Below is a small trained network, with its code and all its weights. Each question gives an input and a target symbol and asks what happens when units are switched off, that is, made to give their printed mean instead of their output.

import numpy as np


def w(rows, s, z=0):
    codes = np.array(rows[::2]) - 128.0
    scale = np.full(codes.shape[1], s)
    scale[-1] = z or s
    return codes * scale


def norm(h):
    return h / np.sqrt((h * h).mean(-1, keepdims=True) + 1e-5)


def f(y):
    return np.maximum(y, 0)


def softmax(a):
    e = np.exp(a - a.max(-1, keepdims=True))
    return e / e.sum(-1, keepdims=True)


def log_softmax(a):
    a = a - a.max(-1, keepdims=True)
    return a - np.log(np.exp(a).sum(-1, keepdims=True))


def net(x, mask):
    ids = ['ΔΨεζθμπ'.index(c) for c in x.split()]
    T = len(ids)
    res = E[ids] + P[:T]
    u = 0
    for l in range(2):
        r = norm(res)
        for j in range(2):
            rows = slice(2 * j, 2 * j + 2)
            q, k, v = (r @ M[l][rows].T for M in (Q, K, V))
            z = softmax(np.where(np.tri(T) > 0, q @ k.T / 2**0.5, -1e9)) @ v
            o = O[l][rows]
            res = res + np.where(mask[u + j], z, o[:, -1]) @ o[:, :-1]
        u += 2
        y = f(norm(res) @ A[l][:, :-1].T + A[l][:, -1])
        res = res + np.where(mask[u : u + 4], y, B[l][:, -1]) @ B[l][:, :-1]
        u += 4
    return log_softmax(norm(res)[-1] @ U[:, :-1].T + U[:, -1])


Q, K, V, O, A, B = {}, {}, {}, {}, {}, {}
E = w([
[85,50,194,105,6,139],'Δ',
[167,254,134,219,145,100],'Ψ',
[138,52,176,47,66,119],'ε',
[163,72,155,135,46,177],'ζ',
[89,104,96,188,124,182],'θ',
[106,64,213,144,189,82],'μ',
[95,168,146,108,164,164],'π',
],0.014)
P = w([
[254,77,155,129,90,97],'0',
[40,215,184,169,171,171],'1',
[83,143,134,93,85,156],'2',
[77,212,165,211,166,183],'3',
[110,111,146,91,82,163],'4',
[89,205,175,199,171,171],'5',
[116,114,142,87,91,159],'6',
[102,215,172,214,183,180],'7',
[122,106,139,79,91,163],'8',
],0.0099)
Q[0] = w([
[94,195,94,138,173,173],'L0H0',
[68,67,92,119,174,239],'L0H0',
[170,79,239,197,216,117],'L0H1',
[97,8,52,111,129,81],'L0H1',
],0.014)
K[0] = w([
[80,207,130,125,191,158],'L0H0',
[113,71,117,123,125,221],'L0H0',
[200,101,252,135,118,75],'L0H1',
[41,55,93,183,161,89],'L0H1',
],0.015)
V[0] = w([
[109,160,126,132,103,171],'L0H0',
[188,246,135,141,107,88],'L0H0',
[153,46,135,160,153,134],'L0H1',
[195,183,195,91,150,136],'L0H1',
],0.012)
O[0] = w([
[117,29,254,155,73,104,180],'L0H0',
[197,18,163,154,153,71,1],'L0H0',
[114,187,32,167,133,94,207],'L0H1',
[126,187,229,141,76,50,179],'L0H1',
],0.0075,0.0052)
A[0] = w([
[78,129,134,125,135,169,163],'L0N0',
[170,108,112,1,150,100,8],'L0N1',
[80,129,142,143,98,144,191],'L0N2',
[116,115,87,60,96,140,185],'L0N3',
],0.02,0.0011)
B[0] = w([
[173,70,158,134,162,163,217],'L0N0',
[2,252,176,195,166,49,144],'L0N1',
[140,133,122,139,178,64,252],'L0N2',
[108,130,177,162,78,118,196],'L0N3',
],0.015,0.014)
Q[1] = w([
[172,166,124,86,102,164],'L1H0',
[106,141,100,201,250,70],'L1H0',
[213,209,112,246,221,10],'L1H1',
[120,163,172,234,31,139],'L1H1',
],0.015)
K[1] = w([
[112,156,99,109,134,169],'L1H0',
[157,147,89,100,176,25],'L1H0',
[124,120,38,109,94,5],'L1H1',
[110,115,138,199,54,106],'L1H1',
],0.019)
V[1] = w([
[128,101,214,103,203,176],'L1H0',
[11,187,104,105,118,8],'L1H0',
[2,127,185,18,35,53],'L1H1',
[5,178,47,130,139,189],'L1H1',
],0.0091)
O[1] = w([
[153,178,86,121,97,56,198],'L1H0',
[82,2,163,200,171,133,133],'L1H0',
[109,216,32,120,72,147,190],'L1H1',
[176,145,156,196,47,59,2],'L1H1',
],0.0091,0.0097)
A[1] = w([
[70,39,84,79,29,107,21],'L1N0',
[167,232,6,85,156,238,70],'L1N1',
[115,86,103,136,167,65,115],'L1N2',
[131,144,44,182,124,88,4],'L1N3',
],0.021,0.0022)
B[1] = w([
[80,10,88,67,57,51,208],'L1N0',
[165,194,115,125,52,255,247],'L1N1',
[154,176,43,115,92,141,203],'L1N2',
[82,32,146,63,106,128,175],'L1N3',
],0.019,0.011)
U = w([
[131,103,105,100,62,236,255],'Δ',
[116,76,159,33,183,167,73],'Ψ',
[99,6,79,67,58,109,114],'ε',
[135,105,1,110,157,126,158],'ζ',
[221,92,144,116,89,86,61],'θ',
[121,4,115,199,138,190,179],'μ',
[46,146,129,147,98,118,98],'π',
],0.0096,0.00094)

Each question gives the input, a string of symbols that net reads in full, and the target symbol t.
The units are the heads (2 rows each of Q, K, V and O) and the neurons (one row each of A and B). Each row of codes is followed by its name. A weight is (code - 128) times the scale printed after its matrix; where a second scale follows, it is the last column's (O, A, B and U).
mask holds one flag per unit, layer by layer, with each layer's heads first. A switched-off unit (its flag False) gives its mean, the last column of its rows in O or B, instead of its output. The means were averaged over made-up inputs and are rounded, as every weight is.
A unit's drop is (log p(t) with every unit on - log p(t) with that unit switched off) / (log p(t) with every unit on - log p(t) with every unit switched off).
unit that matters most: the unit with the biggest drop
top k neurons: the k neurons with the biggest drops, biggest first
top k neurons in layer l: the k neurons of layer l with the biggest drops, biggest first
which heads matter: for each layer, one digit per head in row order, 1 if its drop is at least 0.15 and else 0, layers parted by /
input μ Δ Δ Δ Δ π, target μ: which heads matter -> 11 / 10
input ε ε ε θ, target ε: unit that matters most -> L1N3
input ε ε ζ μ Ψ Ψ ε Δ, target ε: which heads matter -> 01 / 01
input ε Δ θ Δ μ μ, target ε: top 4 neurons -> L1N3; L0N1; L0N0; L1N1
input ε Δ ζ ε ζ Δ, target ε: which heads matter -> 00 / 01
input ζ θ ζ Δ π ζ θ ζ, target ζ: which heads matter -> 11 / 01
input ζ Δ Δ ε Δ Δ π θ, target ζ: which heads matter -> 11 / 00
input μ Δ Δ ε, target μ: top 3 neurons -> L0N0; L1N1; L1N0
input Ψ π μ Δ Δ Δ, target Ψ: top 2 neurons -> L0N2; L1N1
input Ψ Δ Δ Δ ζ θ, target Ψ: which heads matter -> 10 / 01
input ζ Δ ζ Δ Ψ ζ, target ζ: top 2 neurons in layer 1 -> L1N1; L1N2
input π θ Δ ζ Δ Δ ε π, target π: top 2 neurons in layer 1 -> L1N1; L1N0
input μ μ ζ μ, target μ: top 3 neurons in layer 0 -> L0N0; L0N2; L0N1
input π Δ ε μ, target π: which heads matter -> 01 / 00
input ζ μ ζ ε ζ Ψ, target ζ: top 2 neurons in layer 1 -> L1N2; L1N1
input ζ ζ Ψ π, target ζ: unit that matters most -> L0H0
input ε Δ ζ ζ Ψ π, target ε: top 3 neurons -> L0N0; L1N3; L0N1
input Ψ Δ ε ζ ε μ, target Ψ: which heads matter -> 10 / 01
input ζ θ Δ Ψ, target ζ: top 4 neurons -> L0N3; L1N1; L0N0; L1N2
input ε ζ μ ε ε Δ μ ε θ, target μ: unit that matters most -> L0H1
input ε ζ ζ ζ ζ ζ, target ε: top 2 neurons in layer 0 -> L0N1; L0N2
input π θ Δ ζ μ ζ, target π: top 3 neurons -> L1N1; L1N0; L0N0
input ε Δ Δ μ, target ε: top 3 neurons -> L1N3; L0N0; L0N1
